Below are the code and all the weights of a small trained network. Each question names an input and a class and asks about switching units off, where a switched-off unit gives its printed mean instead of its output.

import numpy as np


def w(rows, s, z=0):
    codes = np.array(rows[::2]) - 128.0
    scale = np.full(codes.shape[1], s)
    scale[-1] = z or s
    return codes * scale


def f(y):
    return np.maximum(y, 0)


def log_softmax(a):
    a = a - a.max(-1, keepdims=True)
    return a - np.log(np.exp(a).sum(-1, keepdims=True))


def net(x, mask):
    res = np.array(x, float).reshape(1, 7) / 4 @ E
    y = f(res @ A[0][:, :-1].T + A[0][:, -1])
    res = res + np.where(mask, y, B[0][:, -1]) @ B[0][:, :-1]
    return log_softmax(res[-1] @ U[:, :-1].T + U[:, -1])


A, B = {}, {}
E = w([
[101,145,130,254,145,125,185,176,114,136,194,122],'x0',
[147,205,45,91,111,120,171,82,67,173,170,57],'x1',
[91,112,78,109,122,213,102,185,115,44,135,101],'x2',
[80,153,182,81,157,172,144,51,169,86,203,106],'x3',
[179,193,141,183,183,131,15,129,111,148,122,89],'x4',
[224,72,122,176,123,141,190,59,128,53,106,90],'x5',
[109,138,163,124,117,161,132,99,33,115,117,162],'x6',
],0.0085)
A[0] = w([
[87,117,114,245,104,165,192,183,58,122,183,114,131],'neuron 0',
[106,76,146,104,83,125,54,83,142,136,92,127,35],'neuron 1',
[125,126,164,131,127,49,154,94,126,217,145,142,119],'neuron 2',
[144,114,185,146,132,71,139,99,222,193,107,154,103],'neuron 3',
[83,108,125,143,96,166,101,119,65,95,116,116,112],'neuron 4',
[116,126,24,59,153,83,114,99,110,160,178,53,2],'neuron 5',
[120,73,73,139,104,220,81,145,140,69,164,98,151],'neuron 6',
[126,109,50,77,113,144,65,95,184,101,57,103,50],'neuron 7',
[61,137,131,80,144,65,63,237,148,153,156,202,184],'neuron 8',
[101,136,85,222,104,108,160,135,200,147,165,81,74],'neuron 9',
[138,165,208,94,168,79,141,63,213,114,225,130,114],'neuron 10',
[149,141,166,152,132,62,189,55,182,167,88,120,95],'neuron 11',
[193,82,45,146,111,105,115,210,166,146,83,84,227],'neuron 12',
[162,193,141,152,202,101,21,147,113,127,171,77,51],'neuron 13',
[92,95,118,97,79,105,218,177,171,134,120,143,33],'neuron 14',
[121,42,252,140,148,140,63,144,166,74,94,211,77],'neuron 15',
[106,135,53,95,108,169,116,179,131,65,99,88,52],'neuron 16',
[102,125,156,177,162,124,176,169,95,158,212,136,3],'neuron 17',
[148,48,102,123,77,59,187,92,132,47,145,106,175],'neuron 18',
[161,80,85,167,42,25,104,175,56,194,35,162,127],'neuron 19',
[153,136,46,103,92,121,153,91,65,162,179,47,8],'neuron 20',
[171,68,221,138,160,128,152,193,131,84,75,172,49],'neuron 21',
[207,147,135,56,120,116,87,134,89,126,51,166,194],'neuron 22',
[72,142,233,78,182,166,122,44,205,65,255,56,148],'neuron 23',
[89,130,169,237,166,122,147,117,58,141,166,167,103],'neuron 24',
[183,170,129,175,170,137,60,157,163,155,135,115,111],'neuron 25',
[186,174,58,99,99,135,173,90,49,192,159,76,44],'neuron 26',
[77,98,127,107,57,109,216,122,116,130,135,193,53],'neuron 27',
[59,68,117,105,38,82,171,91,145,102,158,154,59],'neuron 28',
[94,153,158,122,128,192,137,137,28,84,88,143,145],'neuron 29',
[152,131,134,51,146,152,97,98,167,135,70,133,67],'neuron 30',
[117,172,89,107,103,134,133,124,72,164,155,140,110],'neuron 31',
[127,119,55,127,127,185,106,187,228,67,147,110,102],'neuron 32',
[107,128,177,215,148,153,159,180,164,115,142,154,81],'neuron 33',
[52,185,162,77,115,92,102,204,133,167,112,132,80],'neuron 34',
[136,181,174,153,180,145,54,79,94,117,138,112,85],'neuron 35',
[71,65,89,54,45,103,246,152,164,157,191,180,100],'neuron 36',
[93,126,68,110,143,138,131,182,169,62,147,69,70],'neuron 37',
[94,140,129,201,123,188,154,159,117,121,161,127,127],'neuron 38',
[116,154,164,144,139,55,160,62,121,152,157,157,46],'neuron 39',
[177,76,154,34,36,120,70,104,105,150,47,152,132],'neuron 40',
[234,71,130,158,148,154,175,86,142,47,83,115,201],'neuron 41',
[110,54,206,162,191,158,69,162,199,124,93,223,23],'neuron 42',
[32,189,172,75,139,124,124,172,159,186,155,129,138],'neuron 43',
[168,151,158,95,88,84,133,49,157,199,96,175,87],'neuron 44',
[122,146,160,25,88,122,93,47,147,101,84,119,110],'neuron 45',
[238,173,163,210,103,135,68,79,125,48,105,55,118],'neuron 46',
[84,141,142,97,131,130,101,176,91,180,89,137,217],'neuron 47',
],0.007,0.0028)
B[0] = w([
[110,104,124,107,107,117,110,133,172,65,208,144,225],'neuron 0',
[133,109,98,92,116,96,143,173,153,99,176,100,154],'neuron 1',
[191,148,163,105,159,145,56,154,89,123,162,192,191],'neuron 2',
[185,156,231,141,135,206,69,180,76,152,160,171,187],'neuron 3',
[175,142,172,141,130,143,114,88,77,163,141,141,160],'neuron 4',
[139,162,135,65,147,198,172,157,144,178,150,53,180],'neuron 5',
[209,165,207,140,110,131,56,130,32,207,122,167,189],'neuron 6',
[134,104,113,108,107,93,80,141,161,62,214,122,168],'neuron 7',
[144,184,89,111,120,147,182,30,155,99,113,188,211],'neuron 8',
[135,100,120,103,112,84,63,123,199,74,211,114,185],'neuron 9',
[121,80,95,173,56,129,150,136,72,202,126,155,199],'neuron 10',
[209,195,172,126,171,133,58,150,63,128,131,222,188],'neuron 11',
[98,98,103,219,69,127,170,81,126,215,125,142,203],'neuron 12',
[74,81,112,133,208,105,111,153,96,91,34,126,190],'neuron 13',
[84,82,147,145,216,179,86,137,129,96,76,82,182],'neuron 14',
[124,176,179,77,128,197,225,180,131,180,162,37,210],'neuron 15',
[190,142,168,116,127,141,43,169,67,171,146,182,171],'neuron 16',
[148,104,76,85,126,90,136,175,153,51,179,140,177],'neuron 17',
[123,176,105,146,170,144,113,72,167,115,85,163,206],'neuron 18',
[101,84,72,206,19,130,143,150,73,189,133,107,233],'neuron 19',
[111,161,173,66,151,206,192,170,144,145,121,65,189],'neuron 20',
[134,175,155,129,145,176,195,142,163,153,136,69,186],'neuron 21',
[102,78,98,145,135,135,107,134,170,124,179,126,187],'neuron 22',
[100,55,32,221,5,85,187,161,89,225,78,137,245],'neuron 23',
[110,103,110,117,128,86,92,123,154,63,221,92,201],'neuron 24',
[52,97,122,167,191,131,108,115,88,74,86,96,178],'neuron 25',
[127,168,172,86,162,182,207,160,151,147,163,28,203],'neuron 26',
[95,96,114,176,204,130,85,172,129,107,74,120,189],'neuron 27',
[82,99,125,160,177,146,85,155,90,115,71,114,186],'neuron 28',
[164,117,183,211,128,161,78,60,113,220,191,189,180],'neuron 29',
[123,83,74,145,148,78,130,169,164,45,206,104,164],'neuron 30',
[118,174,172,87,146,194,188,120,208,140,119,114,172],'neuron 31',
[192,136,196,129,146,159,83,113,46,187,142,163,182],'neuron 32',
[113,119,133,65,91,132,120,151,176,83,182,95,186],'neuron 33',
[159,187,126,90,122,127,165,76,149,101,96,182,186],'neuron 34',
[60,77,89,194,180,130,101,170,108,110,65,118,177],'neuron 35',
[79,100,122,176,219,138,88,120,81,110,59,121,230],'neuron 36',
[220,154,185,123,131,130,78,130,47,124,148,190,172],'neuron 37',
[130,102,140,76,109,66,100,120,136,93,179,140,184],'neuron 38',
[160,136,148,103,108,130,94,189,77,142,161,159,172],'neuron 39',
[127,73,95,110,136,98,94,137,167,72,222,114,200],'neuron 40',
[166,210,87,114,106,128,186,45,184,74,82,193,220],'neuron 41',
[125,191,144,74,139,226,200,176,147,177,119,3,200],'neuron 42',
[153,204,105,134,120,104,156,62,192,100,87,201,200],'neuron 43',
[174,127,155,134,141,145,80,153,81,111,163,142,185],'neuron 44',
[116,74,77,118,119,116,77,159,157,96,210,117,186],'neuron 45',
[99,156,125,152,137,137,130,92,153,58,47,156,200],'neuron 46',
[131,169,90,160,105,118,131,63,173,106,107,168,184],'neuron 47',
],0.0056,0.011)
U = w([
[135,184,161,84,154,172,225,180,151,169,137,21,87],'0',
[223,156,186,128,148,129,76,155,45,157,153,193,89],'1',
[118,86,83,106,121,74,115,152,194,57,225,108,98],'2',
[52,99,98,164,250,119,112,145,108,99,5,106,106],'3',
[100,87,63,183,1,106,191,139,95,214,102,133,108],'4',
[159,208,102,122,129,120,192,36,199,85,62,195,106],'5',
[137,126,143,152,142,129,127,92,139,168,153,136,251],'6',
[139,115,168,87,107,28,154,119,141,135,59,111,145],'7',
],0.0094,0.014)

Each question gives the input, the list of numbers given to net, and the class t.
The units are the neurons (one row each of A and B). Each row of codes is followed by its name. A weight is (code - 128) times the scale printed after its matrix; where a second scale follows, it is the last column's (A, B and U).
mask holds one flag per neuron, in row order. A switched-off neuron (its flag False) gives its mean, the last column of its row in B, instead of its output. The means were averaged over made-up inputs and are rounded, as every weight is.
A unit's drop is (log p(t) with every unit on - log p(t) with that unit switched off) / (log p(t) with every unit on - log p(t) with every unit switched off).
The circuit of an input: a set's keep is (log p(t) with only the set's units on - log p(t) with every unit switched off) / (log p(t) with every unit on - log p(t) with every unit switched off). Starting from the 12 units with the biggest drops (on a tie, the unit counted first), units are removed one at a time, each time the one whose removal leaves the highest keep (on an exact tie, the one counted first), for as long as the keep stays at least 0.8.
units of the circuit, in order: the units of the circuit, biggest drop first
most important unit: the unit with the biggest drop
top k neurons: the k neurons with the biggest drops, biggest first
drop when u is switched off: that unit's drop, to one decimal
input [6,-6,-2,5,7,4,-4], class 3: top 2 neurons	[neuron 13; neuron 25]
input [-6,-3,5,4,-8,4,7], class 3: top 2 neurons	[neuron 36; neuron 28]
input [6,3,5,-1,6,-5,2], class 2: units of the circuit, in order	[neuron 0; neuron 24]
input [5,-6,1,5,-1,4,-5], class 0: units of the circuit, in order	[neuron 42; neuron 15]
input [-3,-3,-2,4,-3,-5,5], class 5: most important unit	neuron 43
input [-4,-1,-4,-6,4,-6,-1], class 4: top 3 neurons	[neuron 19; neuron 41; neuron 12]
input [-8,-1,5,5,8,5,-2], class 2: top 2 neurons	[neuron 7; neuron 45]
input [-2,-6,3,-2,5,5,4], class 0: units of the circuit, in order	[neuron 15; neuron 42]
input [5,-7,6,6,-7,3,-1], class 0: top 3 neurons	[neuron 15; neuron 42; neuron 21]
input [-7,5,0,1,7,-6,-2], class 2: units of the circuit, in order	[neuron 45; neuron 30]
input [6,1,-2,-8,-8,-1,-6], class 3: top 3 neurons	[neuron 36; neuron 14; neuron 23]
input [-6,-3,4,6,3,-8,4], class 5: top 2 neurons	[neuron 43; neuron 8]
input [5,-3,7,3,3,1,-1], class 1: top 2 neurons	[neuron 6; neuron 32]
input [6,-6,3,-7,4,2,2], class 4: top 2 neurons	[neuron 19; neuron 12]
input [0,3,0,8,5,3,-5], class 4: units of the circuit, in order	[neuron 23]
input [3,1,8,-1,-7,-8,2], class 1: units of the circuit, in order	[neuron 16; neuron 37]
input [-3,-5,-7,-8,-1,-8,5], class 4: top 2 neurons	[neuron 19; neuron 41]
input [-5,0,2,8,-7,-6,-8], class 4: top 2 neurons	[neuron 23; neuron 10]
input [1,0,-6,-2,8,2,-1], class 3: units of the circuit, in order	[neuron 13; neuron 25]
input [-7,-6,-6,-5,0,-4,6], class 2: most important unit	neuron 40
input [-5,-6,-2,-5,8,7,4], class 3: top 3 neurons	[neuron 46; neuron 35; neuron 25]
input [-8,-2,-2,-7,2,0,-5], class 2: top 2 neurons	[neuron 40; neuron 23]
input [5,8,-8,-2,8,6,3], class 0: drop when neuron 26 is switched off	1.3
input [5,-8,5,-6,8,4,-1], class 0: drop when neuron 21 is switched off	0.2
input [-3,8,4,-3,-5,-6,-7], class 0: drop when neuron 5 is switched off	0.3
